Here is a tiny trained network, its code and every weight. The questions are about switching its units off for an input and a class, where a switched-off unit gives its printed mean instead of its output.

import numpy as np


def w(rows, s, z=0):
    codes = np.array(rows[::2]) - 128.0
    scale = np.full(codes.shape[1], s)
    scale[-1] = z or s
    return codes * scale


def f(y):
    return y / 2 * (1 + np.tanh(0.7978845608 * (y + 0.044715 * y**3)))


def log_softmax(a):
    a = a - a.max(-1, keepdims=True)
    return a - np.log(np.exp(a).sum(-1, keepdims=True))


def net(x, mask):
    res = np.array(x, float).reshape(1, 7) / 4 @ E
    y = f(res @ A[0][:, :-1].T + A[0][:, -1])
    res = res + np.where(mask, y, B[0][:, -1]) @ B[0][:, :-1]
    return log_softmax(res[-1] @ U[:, :-1].T + U[:, -1])


A, B = {}, {}
E = w([
[96,35,195,153,104,115,194,165,67,102,124,167],'x0',
[178,114,75,199,71,98,177,27,55,202,179,57],'x1',
[89,95,147,66,152,141,191,74,124,148,111,125],'x2',
[176,53,202,122,121,8,79,83,139,159,71,190],'x3',
[137,100,199,129,106,242,136,234,117,66,215,89],'x4',
[47,54,51,167,146,140,154,168,32,181,124,85],'x5',
[124,113,48,188,255,64,69,165,163,29,155,147],'x6',
],0.0086)
A[0] = w([
[101,93,194,41,158,76,100,130,125,92,121,214,200],'neuron 1',
[178,178,129,137,108,73,108,110,167,161,117,122,193],'neuron 2',
[86,235,132,125,77,156,113,59,140,126,97,146,168],'neuron 3',
[143,128,168,100,117,73,141,85,72,186,118,93,150],'neuron 4',
[128,171,118,148,173,108,67,91,101,83,108,49,165],'neuron 5',
[142,146,136,136,170,160,133,254,140,84,167,81,252],'neuron 6',
[129,124,43,150,153,56,83,146,70,165,160,70,168],'neuron 7',
],0.0087,0.0038)
B[0] = w([
[100,93,195,211,233,70,93,131,157,145,98,82,240],'neuron 1',
[132,85,12,148,135,223,16,77,177,129,69,185,192],'neuron 2',
[197,189,102,59,148,147,97,254,242,229,72,87,182],'neuron 3',
[174,8,65,91,151,117,102,63,45,173,52,54,212],'neuron 4',
[93,202,102,66,239,159,155,85,107,99,196,214,180],'neuron 5',
[157,144,167,139,134,160,50,243,13,179,194,169,251],'neuron 6',
[7,192,98,124,70,50,114,46,119,235,148,159,228],'neuron 7',
],0.0075,0.012)
U = w([
[198,195,91,223,146,174,76,127,159,26,134,153,73],'0',
[92,41,85,215,30,76,232,101,27,161,77,60,144],'1',
[144,62,114,76,95,192,99,83,154,155,71,97,70],'2',
[58,170,90,116,145,79,104,111,121,108,214,221,65],'3',
[139,94,246,185,221,64,98,116,178,84,97,139,123],'4',
[47,136,233,127,98,254,158,239,55,120,212,103,254],'5',
[76,208,109,95,126,199,239,165,174,154,89,136,92],'6',
],0.0076,0.0023)

Each question gives the input, the list of numbers given to net, and the class t.
The units are the neurons (one row each of A and B). Each row of codes is followed by its name. A weight is (code - 128) times the scale printed after its matrix; where a second scale follows, it is the last column's (A, B and U).
mask holds one flag per neuron, in row order. A switched-off neuron (its flag False) gives its mean, the last column of its row in B, instead of its output. The means were averaged over made-up inputs and are rounded, as every weight is.
A unit's drop is (log p(t) with every unit on - log p(t) with that unit switched off) / (log p(t) with every unit on - log p(t) with every unit switched off).
The circuit of an input: a set's keep is (log p(t) with only the set's units on - log p(t) with every unit switched off) / (log p(t) with every unit on - log p(t) with every unit switched off). Starting from all 7 units, units are removed one at a time, each time the one whose removal leaves the highest keep (on an exact tie, the one counted first), for as long as the keep stays at least 0.8.
units of the circuit, in order: the units of the circuit, biggest drop first
most important unit: the unit with the biggest drop
top k neurons: the k neurons with the biggest drops, biggest first
drop of u: that unit's drop, to one decimal
input [4,-7,-7,-7,-4,-2,7], class 5: most important unit : neuron 6
input [-8,2,7,-4,4,-1,1], class 5: units of the circuit, in order : [neuron 6; neuron 2]
input [0,1,1,5,0,3,3], class 1: top 4 neurons : [neuron 6; neuron 3; neuron 7; neuron 5]
input [6,-2,1,-3,-2,-4,-4], class 4: units of the circuit, in order : [neuron 6; neuron 7; neuron 1]
input [-1,-1,-6,8,4,8,4], class 3: top 2 neurons : [neuron 7; neuron 4]
input [-1,-3,6,-3,0,1,2], class 5: units of the circuit, in order : [neuron 7; neuron 2; neuron 4]
input [0,4,-6,1,-1,0,-8], class 2: units of the circuit, in order : [neuron 3; neuron 2]
input [-2,3,6,5,-1,-5,2], class 2: top 3 neurons : [neuron 2; neuron 4; neuron 6]
input [0,1,-3,-1,-8,-7,0], class 2: top 3 neurons : [neuron 3; neuron 2; neuron 6]
input [-7,8,-7,-8,-6,-3,-4], class 6: top 3 neurons : [neuron 3; neuron 5; neuron 7]
input [5,-4,-8,2,1,7,8], class 5: top 3 neurons : [neuron 6; neuron 2; neuron 4]
input [0,4,6,6,2,3,8], class 3: top 3 neurons : [neuron 7; neuron 5; neuron 4]
input [3,7,-8,1,-2,5,4], class 3: top 2 neurons : [neuron 5; neuron 7]
input [-6,-4,-6,0,8,-5,7], class 5: units of the circuit, in order : [neuron 6]
input [4,2,2,6,-5,-7,-4], class 2: drop of neuron 4 : 1.0
input [-2,7,-4,-8,-6,3,2], class 3: drop of neuron 7 : 0.2
input [-3,7,-6,-1,-2,-7,-3], class 2: drop of neuron 1 : 0.0
